Look-ups in named tables: a row name and a column name give one cell, copied from the table.

bated =
cols = kepuzi, viz, muro
zad: [96.7, 61.6, 69.9]
kirufe: [77.0, 70.1, 23.8]
varen: [62.8, 61.4, 69.9]
vudof: [56.7, 65.1, 83.5]
lafo: [56.2, 54.1, 63.8]
tatazed: [72.2, 62.2, 76.9]
lezavet: [85.1, 65.3, 82.9]
ket: [68.7, 60.8, 50.2]
kal: [63.4, 61.0, 76.4]
metabi: [69.6, 66.6, 40.2]

What is the kepuzi of ket in bated?
68.7
What is the viz of tatazed in bated?
62.2
What is the viz of vudof in bated?
65.1
What is the muro of tatazed in bated?
76.9
What is the viz of metabi in bated?
66.6
What is the viz of varen in bated?
61.4
What is the kepuzi of varen in bated?
62.8
What is the kepuzi of vudof in bated?
56.7
What is the kepuzi of tatazed in bated?
72.2
What is the kepuzi of kal in bated?
63.4
What is the kepuzi of zad in bated?
96.7
What is the viz of kirufe in bated?
70.1
What is the muro of ket in bated?
50.2
What is the viz of kal in bated?
61.0
What is the muro of kal in bated?
76.4
What is the muro of zad in bated?
69.9
What is the viz of lafo in bated?
54.1
What is the kepuzi of kirufe in bated?
77.0
What is the muro of vudof in bated?
83.5

dakos =
	rokag	gituto	dofotut
gaf	0.558	0.573	0.595
befom	0.541	0.538	0.529
buzazu	0.756	0.588	0.608
bek	0.151	0.527	0.519
lipe	0.214	0.531	0.514
gitig	0.335	0.525	0.515
kekev	0.693	0.564	0.556
lasumom	0.365	0.561	0.573
dinikir	0.677	0.586	0.600
sen	0.519	0.565	0.587
tigoso	0.186	0.538	0.525
divo	0.207	0.523	0.515
verub	0.168	0.538	0.536
botin	0.590	0.581	0.588

kekev, rokag => 0.693
lasumom, gituto => 0.561
lasumom, dofotut => 0.573
bek, rokag => 0.151
buzazu, gituto => 0.588
lipe, dofotut => 0.514
kekev, gituto => 0.564
befom, dofotut => 0.529

Table fefile
	mulibo	sozode	bidinog	siz	gizezus	kos	rap
ter	10.8	10.8	5.5	3.6	20.5	53.9	20.5
dolapep	10.1	34.2	20.0	-42.7	1.2	79.6	1.2
bagisi	-0.2	10.7	-20.5	-44.8	41.6	-1.6	41.6
rebusik	-26.6	21.7	20.1	-87.1	2.9	59.3	2.9
rir	14.8	-14.6	-18.5	-49.8	-17.2	98.5	-17.2
fufe	47.2	6.1	-13.9	-17.0	-4.2	30.2	-4.2
ruludu	34.3	25.5	3.8	-11.8	-2.8	-25.2	-2.8
mib	61.3	36.1	7.9	1.6	-36.4	7.8	-36.4
dut	9.3	-1.6	5.0	-13.0	-20.0	31.6	-20.0
gope	-1.5	37.0	6.9	-17.8	77.1	-18.6	77.1

What is the sozode of rebusik in fefile?
21.7
What is the gizezus of fufe in fefile?
-4.2
What is the gizezus of ruludu in fefile?
-2.8
What is the bidinog of rir in fefile?
-18.5
What is the bidinog of gope in fefile?
6.9
What is the sozode of ruludu in fefile?
25.5
What is the gizezus of rebusik in fefile?
2.9
What is the kos of gope in fefile?
-18.6
What is the gizezus of rir in fefile?
-17.2
What is the gizezus of ter in fefile?
20.5
What is the gizezus of mib in fefile?
-36.4
What is the siz of gope in fefile?
-17.8

fidiv =
cols = bib, denu, vumek, susarol, lis, mikoz, tibilav
volukeb: [137, 204, 74, 187, 112, 184, 193]
didun: [152, 235, 94, 209, 93, 200, 180]
duz: [197, 88, 176, 139, 131, 137, 72]
fove: [158, 115, 213, 110, 125, 107, 68]
kulezo: [76, 102, 134, 63, 163, 75, 153]
podaduk: [152, 114, 216, 103, 127, 101, 68]
rumozun: [217, 157, 85, 223, 109, 215, 142]

vumek of kulezo = 134
tibilav of kulezo = 153
lis of kulezo = 163
tibilav of rumozun = 142
susarol of rumozun = 223
vumek of duz = 176
denu of didun = 235
tibilav of volukeb = 193
susarol of volukeb = 187
mikoz of podaduk = 101
denu of kulezo = 102
lis of podaduk = 127
bib of rumozun = 217
mikoz of didun = 200
lis of didun = 93
denu of duz = 88
lis of rumozun = 109
denu of rumozun = 157
denu of podaduk = 114
susarol of fove = 110
Row with the largest susarol: rumozun

tur
cols = tet, viz, lodokub, baf, zaleken, firus, von, nenu, mig, pipo
vigomi: [172, 183, 132, 167, 185, 111, 127, 159, 135, 156]
vudeza: [154, 184, 125, 153, 170, 173, 163, 157, 173, 141]
mibob: [125, 88, 105, 183, 81, 109, 165, 185, 164, 133]
lat: [106, 155, 174, 112, 166, 167, 162, 177, 144, 207]
fum: [168, 177, 138, 165, 178, 122, 134, 159, 141, 156]
pepi: [147, 134, 139, 165, 131, 141, 159, 166, 159, 148]
bavi: [173, 182, 132, 167, 184, 112, 128, 159, 136, 156]
gef: [202, 230, 87, 184, 237, 28, 72, 164, 96, 156]
gub: [159, 130, 188, 160, 143, 141, 149, 156, 141, 171]
bub: [167, 156, 184, 171, 144, 188, 127, 143, 162, 168]
vek: [198, 157, 144, 192, 149, 148, 153, 140, 167, 116]
zufunos: [141, 122, 132, 170, 120, 132, 161, 171, 161, 146]
dad: [238, 159, 131, 228, 142, 139, 148, 124, 177, 77]

What is the nenu of gef in tur?
164
What is the nenu of vek in tur?
140
What is the mig of vigomi in tur?
135
What is the baf of vek in tur?
192
What is the zaleken of bub in tur?
144
What is the pipo of zufunos in tur?
146
What is the von of bub in tur?
127
What is the zaleken of zufunos in tur?
120
What is the firus of dad in tur?
139
What is the lodokub of bub in tur?
184
What is the tet of dad in tur?
238
What is the zaleken of gef in tur?
237
What is the nenu of pepi in tur?
166
What is the pipo of gub in tur?
171
What is the zaleken of gub in tur?
143
What is the zaleken of fum in tur?
178
Row with the largest baf: dad

dalo =
,gomid,pok
tosege,168,161
kodilo,235,170
vuk,53,109
gugati,161,195
kizuku,110,214
garodit,218,86

pok of vuk is 109
pok of tosege is 161
pok of kodilo is 170
gomid of garodit is 218
gomid of gugati is 161
gomid of kodilo is 235
gomid of vuk is 53
gomid of tosege is 168
gomid of kizuku is 110
pok of kizuku is 214

gid =
,birizik,giz,mokelet,gik,gaz,lak,katido,davobef,bakegup
tes,43.4,65.5,62.6,52.8,83.9,77.4,68.2,74.4,33.4
sed,38.8,63.1,63.3,43.3,79.5,77.4,69.0,53.7,33.4
noto,65.9,71.2,62.9,60.9,69.1,61.5,67.8,73.8,45.0
kupi,81.2,84.5,41.4,66.9,52.1,33.2,89.5,70.1,21.4
kis,64.6,65.5,57.4,60.7,48.7,52.6,59.0,50.0,67.5

gik of kis: 60.7
giz of kis: 65.5
mokelet of tes: 62.6
katido of noto: 67.8
giz of kupi: 84.5
lak of noto: 61.5
bakegup of kupi: 21.4
katido of kupi: 89.5

Table tor
	tig	pabake	sadufun	vemezev	kavozen	lasib	ranapob	fas
vagot	44	58	50	30	45	27	31	37
fis	45	42	46	51	37	37	36	41
garive	55	76	44	39	30	14	69	25

vemezev of vagot = 30
fas of fis = 41
pabake of vagot = 58
fas of vagot = 37
vemezev of garive = 39
tig of vagot = 44
sadufun of fis = 46
kavozen of vagot = 45

lugi
cols = gof, zaki, nal, mefav, tok, podoker, rasom, nutasev
reg: [7.1, 0.7, 1.4, 4.2, 7.7, 1.6, 1.4, 2.8]
nevavin: [3.9, 2.3, 2.6, 2.1, 8.1, 5.5, 1.5, 1.1]
buleb: [-0.1, -0.3, 0.7, 3.9, -2.5, 3.3, 1.3, 0.7]
lati: [-2.5, 3.6, -0.7, -2.1, -2.1, 4.5, -1.6, 4.7]
gev: [4.7, -5.1, -4.6, 0.1, 6.6, -0.8, -6.5, -1.6]
lipugu: [4.1, -1.5, 5.1, 6.7, 3.6, -3.2, 6.5, 4.1]
mema: [-0.9, 3.5, 7.5, 3.5, -2.1, 3.2, 7.7, 4.7]

What is the tok of mema in lugi? -2.1
What is the podoker of lipugu in lugi? -3.2
What is the nutasev of nevavin in lugi? 1.1
What is the rasom of buleb in lugi? 1.3
What is the zaki of reg in lugi? 0.7
What is the podoker of reg in lugi? 1.6
What is the zaki of lati in lugi? 3.6
What is the nal of lipugu in lugi? 5.1
What is the mefav of mema in lugi? 3.5
What is the podoker of gev in lugi? -0.8
What is the mefav of lipugu in lugi? 6.7
What is the zaki of nevavin in lugi? 2.3
What is the nutasev of mema in lugi? 4.7
What is the nal of buleb in lugi? 0.7
What is the rasom of gev in lugi? -6.5
What is the zaki of mema in lugi? 3.5

